Below are the code and all the weights of a small trained network. Each question names an input and a class and asks about switching units off, where a switched-off unit gives its printed mean instead of its output.

import numpy as np


def w(rows, s, z=0):
    codes = np.array(rows[::2]) - 128.0
    scale = np.full(codes.shape[1], s)
    scale[-1] = z or s
    return codes * scale


def f(y):
    return y / 2 * (1 + np.tanh(0.7978845608 * (y + 0.044715 * y**3)))


def log_softmax(a):
    a = a - a.max(-1, keepdims=True)
    return a - np.log(np.exp(a).sum(-1, keepdims=True))


def net(x, mask):
    res = np.array(x, float).reshape(1, 5) / 4 @ E
    y = f(res @ A[0][:, :-1].T + A[0][:, -1])
    res = res + np.where(mask, y, B[0][:, -1]) @ B[0][:, :-1]
    return log_softmax(res[-1] @ U[:, :-1].T + U[:, -1])


A, B = {}, {}
E = w([
[58,33,141,11,33,157,88,131,81,233],'x0',
[254,133,67,132,125,158,67,61,33,156],'x1',
[79,157,52,28,203,118,81,74,173,98],'x2',
[133,229,33,132,77,174,117,233,173,197],'x3',
[209,40,99,120,46,110,72,148,251,60],'x4',
],0.0067)
A[0] = w([
[175,207,126,223,214,100,182,107,193,25,36],'n1',
[254,121,69,128,130,152,68,45,22,152,17],'n2',
[113,73,178,142,148,92,136,63,94,89,50],'n3',
[51,54,162,19,68,156,89,120,109,199,27],'n4',
[161,104,183,195,75,138,161,167,105,159,50],'n5',
[211,24,89,118,48,82,48,149,250,62,2],'n6',
[136,207,74,131,99,173,103,201,155,179,60],'n7',
[103,34,194,112,151,98,126,46,100,93,55],'n8',
[60,121,173,118,126,127,160,157,173,112,49],'n9',
[55,160,60,30,199,123,96,94,189,108,55],'n10',
[118,130,123,147,132,138,118,123,114,130,198],'n11',
[121,189,62,123,73,157,112,202,138,166,40],'n12',
[170,195,128,189,190,97,129,123,161,72,4],'n13',
[55,122,171,123,111,88,172,170,195,102,56],'n14',
[107,115,148,105,95,138,107,116,123,164,34],'n15',
[161,91,187,215,49,158,175,195,111,151,94],'n16',
[179,109,108,133,147,141,75,105,84,151,22],'n17',
[79,181,139,135,193,140,177,122,51,185,2],'n18',
[8,108,194,124,141,74,206,191,204,103,59],'n19',
[92,65,127,60,59,139,107,117,124,206,27],'n20',
[157,106,183,185,75,133,198,183,102,152,77],'n21',
[122,186,57,141,88,153,108,188,164,161,68],'n22',
[69,185,144,123,188,127,146,114,40,187,44],'n23',
[91,146,30,39,177,130,79,84,190,97,58],'n24',
[136,47,210,121,165,68,119,47,95,57,62],'n25',
],0.0082,0.0069)
B[0] = w([
[130,37,52,102,59,95,145,220,46,127,254],'n1',
[165,172,69,224,76,193,39,88,179,200,219],'n2',
[168,132,135,71,200,135,174,141,179,156,170],'n3',
[159,53,52,145,106,98,137,218,49,99,216],'n4',
[149,134,147,127,195,80,99,84,89,92,167],'n5',
[1,228,212,155,104,236,193,136,67,26,224],'n6',
[168,123,143,75,190,121,192,138,199,173,184],'n7',
[174,140,132,82,189,127,192,156,181,175,195],'n8',
[173,164,86,165,148,177,88,108,116,140,155],'n9',
[161,119,181,154,175,62,79,67,94,78,196],'n10',
[109,122,120,135,83,106,144,113,145,142,167],'n11',
[186,119,146,74,213,139,182,149,186,169,169],'n12',
[137,48,71,128,110,113,122,187,47,111,186],'n13',
[174,162,96,185,118,199,75,102,130,168,176],'n14',
[180,123,93,183,208,147,129,163,70,77,131],'n15',
[132,120,179,96,189,40,73,62,98,82,202],'n16',
[161,150,105,169,169,176,92,134,131,125,141],'n17',
[80,180,183,135,126,196,168,146,98,51,177],'n18',
[188,171,74,206,84,202,30,94,164,201,216],'n19',
[146,76,59,150,114,122,149,199,63,91,185],'n20',
[135,120,154,118,178,78,87,76,109,90,180],'n21',
[176,128,149,72,200,138,198,133,180,178,176],'n22',
[54,177,181,150,89,187,162,131,94,40,192],'n23',
[144,123,194,132,192,53,86,55,87,92,195],'n24',
[166,154,145,51,202,133,199,152,212,193,210],'n25',
],0.0089,0.0095)
U = w([
[136,57,62,127,103,99,139,206,70,116,119],'0',
[157,134,142,80,169,124,199,142,209,164,127],'1',
[44,181,182,140,109,196,165,126,99,76,120],'2',
[163,155,82,174,103,178,33,87,158,172,123],'3',
[140,117,174,123,163,21,69,50,97,97,124],'4',
[48,115,130,101,2,32,143,82,189,176,254],'5',
[81,113,123,115,87,103,122,108,160,142,90],'6',
],0.013,0.021)

Each question gives the input, the list of numbers given to net, and the class t.
The units are the neurons (one row each of A and B). Each row of codes is followed by its name. A weight is (code - 128) times the scale printed after its matrix; where a second scale follows, it is the last column's (A, B and U).
mask holds one flag per neuron, in row order. A switched-off neuron (its flag False) gives its mean, the last column of its row in B, instead of its output. The means were averaged over made-up inputs and are rounded, as every weight is.
A unit's drop is (log p(t) with every unit on - log p(t) with that unit switched off) / (log p(t) with every unit on - log p(t) with every unit switched off).
The circuit of an input: a set's keep is (log p(t) with only the set's units on - log p(t) with every unit switched off) / (log p(t) with every unit on - log p(t) with every unit switched off). Starting from the 12 units with the biggest drops (on a tie, the unit counted first), units are removed one at a time, each time the one whose removal leaves the highest keep (on an exact tie, the one counted first), for as long as the keep stays at least 0.8.
circuit, biggest first: the units of the circuit, biggest drop first
top k neurons: the k neurons with the biggest drops, biggest first
drop when u is switched off: that unit's drop, to one decimal
input [4,4,-3,8,8], class 1: circuit, biggest first : (n12)
input [6,7,-5,7,6], class 1: top 3 neurons : (n12; n7; n22)
input [3,-4,4,0,0], class 3: circuit, biggest first : (n19; n1)
input [-6,-2,6,6,5], class 0: top 4 neurons : (n1; n13; n25; n16)
input [-6,1,-5,-5,6], class 0: top 2 neurons : (n1; n13)
input [5,-6,5,0,6], class 2: top 2 neurons : (n6; n2)
input [-6,2,4,-6,7], class 2: top 2 neurons : (n6; n4)
input [4,-8,-7,6,5], class 3: top 2 neurons : (n19; n14)
input [-3,8,8,-4,4], class 3: top 3 neurons : (n2; n16; n17)
input [0,-7,3,-7,0], class 1: top 4 neurons : (n25; n8; n2; n3)
input [-2,-1,-7,1,6], class 4: top 2 neurons : (n16; n21)
input [-4,3,5,2,3], class 4: top 2 neurons : (n24; n4)
input [0,-6,7,-2,4], class 4: top 3 neurons : (n24; n10; n2)
input [1,4,-2,7,7], class 1: circuit, biggest first : (n22)
input [-2,6,7,3,-4], class 4: top 3 neurons : (n24; n10; n19)
input [-8,-4,8,3,2], class 0: top 3 neurons : (n1; n13; n16)
input [-1,-7,2,5,-6], class 3: top 4 neurons : (n19; n6; n14; n9)
input [4,4,8,7,-6], class 4: top 3 neurons : (n10; n24; n25)
input [2,-3,-4,-7,8], class 2: drop when n7 is switched off : 0.1
input [-4,3,6,0,4], class 4: circuit, biggest first : (n24)
input [-7,-1,-3,7,8], class 2: drop when n4 is switched off : 0.5
input [-8,-5,-4,8,0], class 0: drop when n13 is switched off : 2.0
input [-8,-2,-6,-2,2], class 0: drop when n1 is switched off : 4.3
